[[114 130 126 120 135 130 122 126 128 129 123]
 [106 121 138 128 133 142 118 132 136 138 111]]
->
[[123 114 130 126 120 135 130 122 126 128 129]
 [111 106 121 138 128 133 142 118 132 136 138]]

[[140 130 117 132 140 112 122 132]
 [143 131 129 125 138 121 127 138]
 [130 129 126 112 143 129 114 129]
 [156 120 122 123 136 144 129 143]
 [138 110 132 123 115 129 114 127]
 [124 133 145 134 121 117 145 141]
 [137 136 116 127 133 122 112 136]
 [116 134 147 124 120 106 137 151]
 [135 142 142 125 146 108 128 140]
 [130 142 117 131 126 125 111 141]
 [136 121 111 132 116 125 135 140]
 [145 120 125 127 138 139 128 138]]
->
[[132 140 130 117 132 140 112 122]
 [138 143 131 129 125 138 121 127]
 [129 130 129 126 112 143 129 114]
 [143 156 120 122 123 136 144 129]
 [127 138 110 132 123 115 129 114]
 [141 124 133 145 134 121 117 145]
 [136 137 136 116 127 133 122 112]
 [151 116 134 147 124 120 106 137]
 [140 135 142 142 125 146 108 128]
 [141 130 142 117 131 126 125 111]
 [140 136 121 111 132 116 125 135]
 [138 145 120 125 127 138 139 128]]

[[125 145 134 129 131 137 141]
 [127 146 134 128 131 140 142]
 [128 149 135 126 133 144 144]
 [126 146 134 129 131 139 142]
 [125 145 134 129 131 138 141]
 [129 150 135 125 133 146 145]
 [130 152 135 124 134 148 146]
 [127 147 134 128 132 141 143]
 [128 148 135 127 132 142 144]]
->
[[141 125 145 134 129 131 137]
 [142 127 146 134 128 131 140]
 [144 128 149 135 126 133 144]
 [142 126 146 134 129 131 139]
 [141 125 145 134 129 131 138]
 [145 129 150 135 125 133 146]
 [146 130 152 135 124 134 148]
 [143 127 147 134 128 132 141]
 [144 128 148 135 127 132 142]]

[[122 129 121 129 125 130 122 122]
 [130 137 128 129 125 123 124 136]
 [122 121 115 132 137 116 133 135]
 [118 134 133 118 107 111 116 132]
 [121 129 128 111 113 112 121 131]
 [122 128 115 127 126 112 126 140]
 [134 129 117 124 132 129 133 132]
 [131 126 115 125 135 118 137 138]
 [131 128 136 115 116 117 134 134]
 [131 142 115 144 121 142 119 132]
 [131 133 135 124 115 125 129 133]]
->
[[122 122 129 121 129 125 130 122]
 [136 130 137 128 129 125 123 124]
 [135 122 121 115 132 137 116 133]
 [132 118 134 133 118 107 111 116]
 [131 121 129 128 111 113 112 121]
 [140 122 128 115 127 126 112 126]
 [132 134 129 117 124 132 129 133]
 [138 131 126 115 125 135 118 137]
 [134 131 128 136 115 116 117 134]
 [132 131 142 115 144 121 142 119]
 [133 131 133 135 124 115 125 129]]

[[112 117 106 140 121 133 139 132 143 129 116 117]
 [131 130 133 108 102 109 112 113 120 123 130 143]
 [127 123 109 121 121 107 141 125 138 140 120 137]
 [119 117 143 125 130 138 138 132 140 120 148 123]
 [105 151 124 143 131 138 126 100 142 127 122 147]
 [133 124 130 126 143 134 103 111 127 145 122 121]
 [125 139 122 119 141 108 124 135 147 133 139 141]]
->
[[117 112 117 106 140 121 133 139 132 143 129 116]
 [143 131 130 133 108 102 109 112 113 120 123 130]
 [137 127 123 109 121 121 107 141 125 138 140 120]
 [123 119 117 143 125 130 138 138 132 140 120 148]
 [147 105 151 124 143 131 138 126 100 142 127 122]
 [121 133 124 130 126 143 134 103 111 127 145 122]
 [141 125 139 122 119 141 108 124 135 147 133 139]]

[[133 108 109 144 121 141 110 120 122 137]
 [122 134 106 133 122 130 124 126 117 133]
 [129 111 100 157 114 148 111 117 123 142]
 [133 107 108 143 120 141 110 119 120 137]
 [125 130 117 131 124 131 126 126 122 130]
 [131 108 104 149 117 147 115 116 120 142]
 [133 109 107 146 120 142 114 119 123 141]]
->
[[137 133 108 109 144 121 141 110 120 122]
 [133 122 134 106 133 122 130 124 126 117]
 [142 129 111 100 157 114 148 111 117 123]
 [137 133 107 108 143 120 141 110 119 120]
 [130 125 130 117 131 124 131 126 126 122]
 [142 131 108 104 149 117 147 115 116 120]
 [141 133 109 107 146 120 142 114 119 123]]

[[120 111 133 123 117 136 115 131 129]
 [113 141 119  98 113 147 136 123 109]
 [130 123 132 138 131 125 128 143 127]
 [119 110 132 127 117 126 121 128 130]
 [136 129 137 127 131 118 131 138 131]
 [126 122 129 132 131 114 140 124 130]]
->
[[129 120 111 133 123 117 136 115 131]
 [109 113 141 119  98 113 147 136 123]
 [127 130 123 132 138 131 125 128 143]
 [130 119 110 132 127 117 126 121 128]
 [131 136 129 137 127 131 118 131 138]
 [130 126 122 129 132 131 114 140 124]]
---
[[128 155 119]
 [128 146 144]
 [114 147 130]
 [115 147 122]
 [111 147 141]]
->
[119 146 114]

[[143 116 132 102]
 [132 116 127 119]
 [126 127 153 119]]
->
[102 127 127]

[[116 147 105 123 149]
 [117 147 105 123 149]]
->
[149 123]

[[133 115 142]
 [136 128 126]
 [108 111 152]
 [121 112 127]
 [140 122 136]]
->
[142 128 108]

[[136 127 130]
 [131 140 131]
 [113 123 132]
 [127 142 154]
 [108 106 136]]
->
[130 140 113]

[[154 129 128 132 132]
 [124 143 141 145 122]
 [132 137 134 120 129]
 [123 114 147 136 140]
 [111 134 148 120 147]]
->
[132 145 134 114 111]
---
[[110 101 113]
 [132 119 108]]
->
[110 119]

[[153 138  99]
 [152 138 100]
 [153 138  99]
 [153 138  99]]
->
[153 138  99]

[[117 124 116 126]
 [131 126 139 129]
 [142 130 152 127]]
->
[117 126 152]

[[124 134 139 121]
 [123 112 115 115]
 [105 127 119 117]
 [143 135 155 131]
 [129 111 113 126]]
->
[124 112 119 131]

[[140 126 150 116 116]
 [121 127 116 113 127]
 [126 126 127 146 134]]
->
[140 127 127]

[[129 146 136]
 [119 117 102]
 [123 121 115]
 [127 104 111]
 [125 133 109]]
->
[129 117 115]

[[132 111 155]
 [132 139 127]
 [123 148 152]
 [123 123 154]
 [127 120 149]]
->
[132 139 152]

[[124 103]
 [118 121]]
->
[124 121]

[[139 131 133]
 [118 154 135]
 [142 137 130]]
->
[139 154 130]
